Below are the code and all the weights of a small trained network. Each question names an input and a class and asks about switching units off, where a switched-off unit gives its printed mean instead of its output.

import numpy as np


def w(rows, s, z=0):
    codes = np.array(rows[::2]) - 128.0
    scale = np.full(codes.shape[1], s)
    scale[-1] = z or s
    return codes * scale


def f(y):
    return np.maximum(y, 0)


def log_softmax(a):
    a = a - a.max(-1, keepdims=True)
    return a - np.log(np.exp(a).sum(-1, keepdims=True))


def net(x, mask):
    res = np.array(x, float).reshape(1, 8) / 4 @ E
    y = f(res @ A[0][:, :-1].T + A[0][:, -1])
    res = res + np.where(mask, y, B[0][:, -1]) @ B[0][:, :-1]
    return log_softmax(res[-1] @ U[:, :-1].T + U[:, -1])


A, B = {}, {}
E = w([
[155,98,154],'x0',
[208,254,142],'x1',
[59,213,144],'x2',
[203,87,188],'x3',
[73,61,52],'x4',
[144,56,62],'x5',
[49,170,163],'x6',
[170,129,164],'x7',
],0.0086)
A[0] = w([
[222,244,207,174],'N0',
[118,181,150,116],'N1',
[41,197,105,89],'N2',
[215,208,118,113],'N3',
[160,110,173,98],'N4',
[157,96,93,244],'N5',
[132,92,184,171],'N6',
[197,104,119,237],'N7',
[10,71,56,48],'N8',
[155,81,46,253],'N9',
[191,107,55,234],'N10',
],0.011,0.0033)
B[0] = w([
[155,165,54,254],'N0',
[240,192,25,164],'N1',
[68,156,48,190],'N2',
[140,146,93,203],'N3',
[92,129,176,157],'N4',
[101,83,166,182],'N5',
[130,166,183,161],'N6',
[228,69,134,192],'N7',
[1,102,159,227],'N8',
[167,45,104,210],'N9',
[176,72,142,196],'N10',
],0.0057,0.013)
U = w([
[136,169,206,135],'0',
[141,52,254,196],'1',
[159,189,69,96],'2',
[239,135,135,89],'3',
[139,43,105,83],'4',
[178,67,119,255],'5',
[38,71,82,34],'6',
],0.0098,0.0037)

Each question gives the input, the list of numbers given to net, and the class t.
The units are the neurons (one row each of A and B). Each row of codes is followed by its name. A weight is (code - 128) times the scale printed after its matrix; where a second scale follows, it is the last column's (A, B and U).
mask holds one flag per neuron, in row order. A switched-off neuron (its flag False) gives its mean, the last column of its row in B, instead of its output. The means were averaged over made-up inputs and are rounded, as every weight is.
A unit's drop is (log p(t) with every unit on - log p(t) with that unit switched off) / (log p(t) with every unit on - log p(t) with every unit switched off).
The circuit of an input: a set's keep is (log p(t) with only the set's units on - log p(t) with every unit switched off) / (log p(t) with every unit on - log p(t) with every unit switched off). Starting from all 11 units, units are removed one at a time, each time the one whose removal leaves the highest keep (on an exact tie, the one counted first), for as long as the keep stays at least 0.8.
units of the circuit, in order: the units of the circuit, biggest drop first
top k neurons: the k neurons with the biggest drops, biggest first
drop of u: that unit's drop, to one decimal
input [-4,-7,-6,-6,-1,-4,-6,7], class 1: units of the circuit, in order	N0, N2, N1
input [5,-2,4,7,2,1,-6,-2], class 1: units of the circuit, in order	N0, N1, N2
input [-8,-6,5,8,-3,-3,2,6], class 0: top 3 neurons	N9, N7, N10
input [3,-3,-4,-7,-8,-4,8,1], class 2: top 3 neurons	N1, N8, N2
input [8,-5,-6,-6,-6,3,-1,-8], class 1: top 2 neurons	N0, N2
input [1,-1,7,5,-8,-6,-5,-8], class 2: units of the circuit, in order	N0, N1
input [1,-5,0,4,4,3,0,2], class 1: top 2 neurons	N0, N2
input [-8,1,-1,6,-4,-5,-2,-1], class 2: units of the circuit, in order	N0
input [-1,-6,-1,-5,-6,-3,-8,4], class 1: top 4 neurons	N0, N1, N2, N3
input [-1,3,0,0,-4,-8,0,-6], class 2: drop of N0	0.1
input [-2,-2,0,2,-3,7,7,3], class 0: drop of N7	0.2
input [2,-3,1,1,0,-3,-8,7], class 1: drop of N6	0.1
